Below is a small trained network, with its code and all its weights. Each question gives an input and a class and asks what happens when units are switched off, that is, made to give their printed mean instead of their output.

import numpy as np


def w(rows, s, z=0):
    codes = np.array(rows[::2]) - 128.0
    scale = np.full(codes.shape[1], s)
    scale[-1] = z or s
    return codes * scale


def f(y):
    return y / 2 * (1 + np.tanh(0.7978845608 * (y + 0.044715 * y**3)))


def log_softmax(a):
    a = a - a.max(-1, keepdims=True)
    return a - np.log(np.exp(a).sum(-1, keepdims=True))


def net(x, mask):
    res = np.array(x, float).reshape(1, 4) / 4 @ E
    y = f(res @ A[0][:, :-1].T + A[0][:, -1])
    res = res + np.where(mask, y, B[0][:, -1]) @ B[0][:, :-1]
    return log_softmax(res[-1] @ U[:, :-1].T + U[:, -1])


A, B = {}, {}
E = w([
[77,236,128,154,212],'x0',
[246,149,50,167,184],'x1',
[128,129,127,128,127],'x2',
[114,91,70,29,241],'x3',
],0.014)
A[0] = w([
[43,102,169,36,87,29],'n1',
[141,115,121,194,102,214],'n2',
[186,89,85,99,118,123],'n3',
[164,146,171,220,64,193],'n4',
[175,29,147,110,85,241],'n5',
[121,155,112,131,152,168],'n6',
[69,87,106,87,173,85],'n7',
[106,122,123,130,70,69],'n8',
[107,95,152,56,213,140],'n9',
[107,203,137,148,206,218],'n10',
[123,205,225,204,111,159],'n11',
[135,101,134,110,74,61],'n12',
[121,122,134,75,169,185],'n13',
[86,228,149,194,84,162],'n14',
[164,108,25,114,106,144],'n15',
[246,163,130,179,174,150],'n16',
[214,182,77,157,131,2],'n17',
[35,81,142,91,93,207],'n18',
[160,114,68,100,125,97],'n19',
[45,211,177,159,122,151],'n20',
[99,227,111,124,156,27],'n21',
[146,193,59,170,110,218],'n22',
[177,78,90,109,142,100],'n23',
[149,125,125,230,68,23],'n24',
[219,102,39,57,119,119],'n25',
[94,124,122,81,163,32],'n26',
[196,152,165,177,69,32],'n27',
[136,26,127,141,81,101],'n28',
[254,218,85,132,126,176],'n29',
[150,111,45,110,133,102],'n30',
[104,195,104,129,173,150],'n31',
[41,223,187,170,98,161],'n32',
[166,147,175,242,50,188],'n33',
[108,254,117,112,165,37],'n34',
[85,118,130,111,159,65],'n35',
[158,104,163,183,133,181],'n36',
[149,86,168,117,92,46],'n37',
[80,145,49,164,156,20],'n38',
[221,189,132,122,146,69],'n39',
[171,163,92,181,133,7],'n40',
],0.013,0.0087)
B[0] = w([
[171,64,60,14,143,205],'n1',
[97,201,198,190,92,186],'n2',
[147,69,135,191,164,174],'n3',
[51,184,73,86,7,236],'n4',
[144,124,9,35,104,223],'n5',
[100,125,146,137,66,159],'n6',
[94,183,66,113,76,184],'n7',
[136,152,176,141,157,154],'n8',
[135,192,39,58,80,211],'n9',
[79,176,216,159,69,222],'n10',
[131,58,218,210,163,237],'n11',
[92,158,162,154,62,154],'n12',
[152,93,75,138,143,185],'n13',
[178,96,200,194,169,233],'n14',
[148,71,156,246,184,178],'n15',
[103,133,56,54,129,206],'n16',
[6,254,140,146,24,171],'n17',
[52,199,123,65,67,229],'n18',
[126,51,127,196,152,158],'n19',
[180,110,185,204,208,232],'n20',
[134,134,17,13,102,173],'n21',
[206,79,71,119,169,192],'n22',
[153,76,130,180,177,170],'n23',
[211,35,42,49,192,186],'n24',
[171,65,188,201,163,203],'n25',
[62,228,169,177,71,157],'n26',
[196,75,58,15,163,181],'n27',
[29,201,96,70,50,186],'n28',
[145,132,41,52,124,215],'n29',
[185,80,164,165,182,165],'n30',
[60,195,115,119,111,188],'n31',
[172,87,175,209,161,251],'n32',
[107,246,80,44,48,254],'n33',
[90,160,23,42,91,189],'n34',
[90,185,160,129,73,150],'n35',
[89,174,144,170,94,167],'n36',
[79,186,177,175,86,154],'n37',
[220,52,45,72,190,144],'n38',
[65,149,88,106,113,166],'n39',
[12,195,207,181,55,154],'n40',
],0.0079,0.021)
U = w([
[40,223,163,122,99,175],'0',
[172,111,34,32,157,35],'1',
[238,27,229,245,230,254],'2',
],0.011,0.0026)

Each question gives the input, the list of numbers given to net, and the class t.
The units are the neurons (one row each of A and B). Each row of codes is followed by its name. A weight is (code - 128) times the scale printed after its matrix; where a second scale follows, it is the last column's (A, B and U).
mask holds one flag per neuron, in row order. A switched-off neuron (its flag False) gives its mean, the last column of its row in B, instead of its output. The means were averaged over made-up inputs and are rounded, as every weight is.
A unit's drop is (log p(t) with every unit on - log p(t) with that unit switched off) / (log p(t) with every unit on - log p(t) with every unit switched off).
unit that matters most: the unit with the biggest drop
k most important neurons: the k neurons with the biggest drops, biggest first
drop of u: that unit's drop, to one decimal
input [8,3,-1,2], class 1: 2 most important neurons => n38, n21
input [-5,-2,-2,0], class 0: unit that matters most => n24
input [5,8,6,0], class 0: 4 most important neurons => n17, n40, n10, n24
input [5,6,-4,0], class 0: 4 most important neurons => n17, n10, n40, n24
input [-6,5,7,1], class 2: 2 most important neurons => n25, n15
input [-5,3,-4,-7], class 1: 2 most important neurons => n24, n27
input [-3,-6,7,1], class 1: 2 most important neurons => n1, n10
input [-3,1,-2,-6], class 1: 2 most important neurons => n24, n27
input [-6,0,8,-2], class 0: 2 most important neurons => n1, n28
input [3,8,-5,-3], class 0: 2 most important neurons => n17, n40
input [-1,3,-4,-6], class 1: 3 most important neurons => n24, n27, n10
input [4,6,-6,-1], class 0: drop of n17 => 1.3
input [-8,3,-1,6], class 2: drop of n25 => 0.1
input [-6,7,0,2], class 2: unit that matters most => n25
input [3,5,-4,-1], class 0: drop of n17 => 0.3
